Below are the code and all the weights of a small trained network. Each question names an input and a target symbol and asks about switching units off, where a switched-off unit gives its printed mean instead of its output.

import numpy as np


def w(rows, s, z=0):
    codes = np.array(rows[::2]) - 128.0
    scale = np.full(codes.shape[1], s)
    scale[-1] = z or s
    return codes * scale


def norm(h):
    return h / np.sqrt((h * h).mean(-1, keepdims=True) + 1e-5)


def f(y):
    return y / 2 * (1 + np.tanh(0.7978845608 * (y + 0.044715 * y**3)))


def softmax(a):
    e = np.exp(a - a.max(-1, keepdims=True))
    return e / e.sum(-1, keepdims=True)


def log_softmax(a):
    a = a - a.max(-1, keepdims=True)
    return a - np.log(np.exp(a).sum(-1, keepdims=True))


def net(x, mask):
    ids = ['αβγζηθμστφ'.index(c) for c in x.split()]
    T = len(ids)
    res = E[ids] + P[:T]
    r = norm(res)
    for j in range(2):
        rows = slice(2 * j, 2 * j + 2)
        q, k, v = (r @ M[0][rows].T for M in (Q, K, V))
        z = softmax(np.where(np.tri(T) > 0, q @ k.T / 2**0.5, -1e9)) @ v
        o = O[0][rows]
        res = res + np.where(mask[j], z, o[:, -1]) @ o[:, :-1]
    y = f(norm(res) @ A[0][:, :-1].T + A[0][:, -1])
    res = res + np.where(mask[2:14], y, B[0][:, -1]) @ B[0][:, :-1]
    return log_softmax(norm(res)[-1] @ U[:, :-1].T + U[:, -1])


Q, K, V, O, A, B = {}, {}, {}, {}, {}, {}
E = w([
[22,89,98,185],'α',
[45,55,114,184],'β',
[66,47,59,198],'γ',
[85,86,65,161],'ζ',
[46,113,124,112],'η',
[42,88,54,184],'θ',
[26,138,229,96],'μ',
[7,144,119,124],'σ',
[198,84,39,82],'τ',
[137,61,152,52],'φ',
],0.0015)
P = w([
[168,161,144,123],'0',
[66,45,121,204],'1',
[2,91,45,131],'2',
[82,56,115,163],'3',
[53,123,62,99],'4',
[101,68,121,129],'5',
[109,154,95,91],'6',
],0.0043)
Q[0] = w([
[136,81,182,172],'h1',
[72,147,84,120],'h1',
[85,151,76,94],'h2',
[135,3,214,150],'h2',
],0.014)
K[0] = w([
[150,113,165,236],'h1',
[63,60,135,28],'h1',
[156,17,74,54],'h2',
[220,197,254,252],'h2',
],0.0096)
V[0] = w([
[150,29,164,167],'h1',
[138,168,39,223],'h1',
[55,184,180,150],'h2',
[117,159,64,244],'h2',
],0.011)
O[0] = w([
[172,142,133,26,198],'h1',
[47,162,226,124,247],'h1',
[152,212,134,58,181],'h2',
[255,109,114,198,254],'h2',
],0.0068,0.0029)
A[0] = w([
[141,146,156,76,133],'n1',
[144,137,137,131,29],'n2',
[104,180,160,158,45],'n3',
[96,136,121,131,22],'n4',
[137,111,47,113,70],'n5',
[188,101,237,113,3],'n6',
[224,199,185,120,132],'n7',
[120,103,151,67,100],'n8',
[167,177,225,157,153],'n9',
[170,246,130,177,98],'n10',
[217,180,67,123,96],'n11',
[117,99,202,104,69],'n12',
],0.013,0.0029)
B[0] = w([
[94,156,108,167,161],'n1',
[163,118,109,116,107],'n2',
[104,33,159,96,148],'n3',
[187,124,92,100,128],'n4',
[91,118,98,43,166],'n5',
[49,224,78,170,209],'n6',
[145,28,253,34,255],'n7',
[168,96,152,204,160],'n8',
[157,87,40,105,234],'n9',
[154,230,142,197,239],'n10',
[102,175,39,175,196],'n11',
[203,166,81,120,144],'n12',
],0.015,0.0044)
U = w([
[202,219,154,32,79],'α',
[57,94,78,8,252],'β',
[148,64,30,187,98],'γ',
[67,223,23,149,22],'ζ',
[123,188,170,206,207],'η',
[227,100,56,88,116],'θ',
[45,211,203,131,142],'μ',
[188,84,241,79,127],'σ',
[195,69,141,189,150],'τ',
[33,17,179,170,78],'φ',
],0.012,0.0017)

Each question gives the input, a string of symbols that net reads in full, and the target symbol t.
The units are the heads (2 rows each of Q, K, V and O) and the neurons (one row each of A and B). Each row of codes is followed by its name. A weight is (code - 128) times the scale printed after its matrix; where a second scale follows, it is the last column's (O, A, B and U).
mask holds one flag per unit, heads first, then neurons. A switched-off unit (its flag False) gives its mean, the last column of its rows in O or B, instead of its output. The means were averaged over made-up inputs and are rounded, as every weight is.
A unit's drop is (log p(t) with every unit on - log p(t) with that unit switched off) / (log p(t) with every unit on - log p(t) with every unit switched off).
The circuit of an input: a set's keep is (log p(t) with only the set's units on - log p(t) with every unit switched off) / (log p(t) with every unit on - log p(t) with every unit switched off). Starting from the 12 units with the biggest drops (on a tie, the unit counted first), units are removed one at a time, each time the one whose removal leaves the highest keep (on an exact tie, the one counted first), for as long as the keep stays at least 0.8.
circuit, biggest first: the units of the circuit, biggest drop first
top k neurons: the k neurons with the biggest drops, biggest first
which heads matter: for each layer, one digit per head in row order, 1 if its drop is at least 0.15 and else 0, layers parted by /
input φ η τ φ τ ζ σ, target φ: which heads matter : 11
input α μ ζ μ, target α: top 3 neurons : n7; n11; n10
input θ ζ τ, target φ: which heads matter : 10
input ζ ζ σ α φ η ζ, target β: circuit, biggest first : h2; n10
input ζ σ ζ γ, target ζ: which heads matter : 11
input μ τ α σ α, target η: which heads matter : 11
input σ φ φ φ ζ η, target σ: which heads matter : 01
input μ μ α φ θ, target β: circuit, biggest first : n10
input θ ζ α, target τ: circuit, biggest first : h2; n6
input σ α α θ, target σ: which heads matter : 01
input α φ α τ σ ζ, target α: which heads matter : 01
input τ σ α β η, target μ: top 2 neurons : n9; n7
input φ φ γ, target β: which heads matter : 00
input τ α γ μ, target τ: circuit, biggest first : h1; n8
input φ θ ζ γ φ φ, target φ: circuit, biggest first : n8; h2
input β α τ ζ σ σ, target β: which heads matter : 11
input ζ γ σ γ η, target η: which heads matter : 01
input μ θ α σ β, target η: which heads matter : 11
input φ θ α ζ α θ σ, target η: which heads matter : 10
input μ σ μ β, target μ: top 4 neurons : n9; n7; n1; n11
input β γ θ μ, target β: circuit, biggest first : h2; n7; n9; n6
input β μ α σ ζ α, target β: top 4 neurons : n7; n11; n6; n9
input σ θ μ β φ θ, target σ: circuit, biggest first : h2; n7
input ζ σ μ μ α φ, target ζ: top 2 neurons : n6; n7
input φ η γ α, target φ: which heads matter : 01
input β μ σ γ α, target η: circuit, biggest first : h2; n10
